Below are the code and all the weights of a small trained network. Each question names an input and a class and asks about switching units off, where a switched-off unit gives its printed mean instead of its output.

import numpy as np


def w(rows, s, z=0):
    codes = np.array(rows[::2]) - 128.0
    scale = np.full(codes.shape[1], s)
    scale[-1] = z or s
    return codes * scale


def f(y):
    return np.maximum(y, 0)


def log_softmax(a):
    a = a - a.max(-1, keepdims=True)
    return a - np.log(np.exp(a).sum(-1, keepdims=True))


def net(x, mask):
    res = np.array(x, float).reshape(1, 4) / 4 @ E
    y = f(res @ A[0][:, :-1].T + A[0][:, -1])
    res = res + np.where(mask, y, B[0][:, -1]) @ B[0][:, :-1]
    return log_softmax(res[-1] @ U[:, :-1].T + U[:, -1])


A, B = {}, {}
E = w([
[155,85,53,126,75,180,187,69,197],'x0',
[205,12,228,175,28,119,108,64,156],'x1',
[107,248,199,93,135,168,53,82,255],'x2',
[89,151,69,184,15,101,58,156,134],'x3',
],0.0096)
A[0] = w([
[89,140,159,38,186,114,84,75,244,169],'N0',
[119,97,64,139,166,57,145,124,59,91],'N1',
[54,129,35,211,32,112,73,155,131,160],'N2',
[180,122,182,132,192,208,212,92,109,72],'N3',
[118,197,94,140,156,159,163,201,171,18],'N4',
[190,96,133,40,229,186,182,127,121,153],'N5',
[167,50,42,117,119,79,133,148,37,4],'N6',
[37,151,32,104,161,212,201,190,117,3],'N7',
[138,117,49,60,115,137,160,113,175,76],'N8',
[210,48,196,242,93,179,92,123,135,44],'N9',
[155,31,123,105,164,121,188,206,47,85],'N10',
[115,125,40,151,110,202,205,101,204,70],'N11',
[146,79,26,104,122,169,199,107,209,9],'N12',
[105,69,114,134,159,104,206,145,104,116],'N13',
[111,134,25,162,196,145,155,178,145,12],'N14',
[35,133,181,106,156,68,101,199,66,177],'N15',
[1,147,142,90,120,180,139,175,126,70],'N16',
[85,59,58,106,130,186,127,113,170,95],'N17',
],0.0082,0.0016)
B[0] = w([
[204,180,68,123,80,136,28,140,167,216],'N0',
[175,106,138,124,74,116,103,161,120,206],'N1',
[59,124,112,254,186,92,112,81,158,211],'N2',
[62,162,70,177,183,113,137,32,151,200],'N3',
[146,122,150,165,64,222,168,97,143,183],'N4',
[61,113,97,167,137,72,101,60,140,224],'N5',
[194,181,82,146,55,133,96,137,197,231],'N6',
[103,166,130,113,95,176,163,88,47,226],'N7',
[177,106,194,84,217,104,99,174,72,168],'N8',
[180,134,180,144,167,200,180,66,56,237],'N9',
[140,142,87,93,83,133,61,129,129,248],'N10',
[123,116,197,85,209,91,115,157,83,190],'N11',
[145,155,196,111,163,117,80,184,134,193],'N12',
[151,142,90,61,142,124,128,120,216,201],'N13',
[113,165,152,122,44,161,182,89,104,196],'N14',
[180,97,158,127,171,80,110,146,27,210],'N15',
[155,123,139,120,87,133,140,142,69,175],'N16',
[150,135,140,68,172,61,83,162,82,167],'N17',
],0.0077,0.013)
U = w([
[148,147,94,107,49,151,63,143,201,82],'0',
[119,135,184,145,89,224,204,75,75,55],'1',
[120,119,196,108,180,65,90,179,84,171],'2',
[11,125,75,194,149,81,114,59,153,115],'3',
[98,108,104,133,145,144,111,159,137,252],'4',
],0.012,0.0034)

Each question gives the input, the list of numbers given to net, and the class t.
The units are the neurons (one row each of A and B). Each row of codes is followed by its name. A weight is (code - 128) times the scale printed after its matrix; where a second scale follows, it is the last column's (A, B and U).
mask holds one flag per neuron, in row order. A switched-off neuron (its flag False) gives its mean, the last column of its row in B, instead of its output. The means were averaged over made-up inputs and are rounded, as every weight is.
A unit's drop is (log p(t) with every unit on - log p(t) with that unit switched off) / (log p(t) with every unit on - log p(t) with every unit switched off).
The circuit of an input: a set's keep is (log p(t) with only the set's units on - log p(t) with every unit switched off) / (log p(t) with every unit on - log p(t) with every unit switched off). Starting from the 12 units with the biggest drops (on a tie, the unit counted first), units are removed one at a time, each time the one whose removal leaves the highest keep (on an exact tie, the one counted first), for as long as the keep stays at least 0.8.
circuit, biggest first: the units of the circuit, biggest drop first
unit that matters most: the unit with the biggest drop
top k neurons: the k neurons with the biggest drops, biggest first
drop of u: that unit's drop, to one decimal
input [8,1,7,-4], class 2: top 2 neurons => N11, N8
input [7,6,-7,0], class 0: unit that matters most => N6
input [-4,1,-5,-1], class 0: circuit, biggest first => N6, N10
input [0,-7,-8,-7], class 0: circuit, biggest first => N10, N6
input [5,-1,7,8], class 3: top 2 neurons => N2, N6
input [7,-7,3,-3], class 1: top 2 neurons => N7, N4
input [-1,-5,-8,8], class 0: top 3 neurons => N6, N1, N5
input [8,-5,6,4], class 2: circuit, biggest first => N11, N8
input [8,3,-7,-8], class 2: top 3 neurons => N12, N11, N8
input [-8,-3,4,8], class 2: top 3 neurons => N15, N3, N5
input [-2,3,8,-8], class 0: top 2 neurons => N0, N2
input [7,8,7,0], class 1: top 3 neurons => N9, N6, N10
input [6,-7,3,-8], class 3: top 4 neurons => N5, N3, N9, N0
input [-2,-5,0,8], class 3: circuit, biggest first => N2
input [5,-1,-2,-4], class 2: circuit, biggest first => N12, N11
input [4,-5,-3,8], class 3: top 2 neurons => N2, N9
input [-8,5,7,4], class 2: top 3 neurons => N6, N10, N15
input [7,3,-3,8], class 3: top 2 neurons => N2, N15
input [4,5,3,-8], class 3: top 2 neurons => N3, N5
input [-2,4,4,8], class 3: circuit, biggest first => N2
input [6,-4,-2,-7], class 3: drop of N3 => 1.6
input [-6,8,4,-2], class 1: drop of N9 => 0.8
input [-5,4,-8,5], class 0: drop of N6 => 0.8
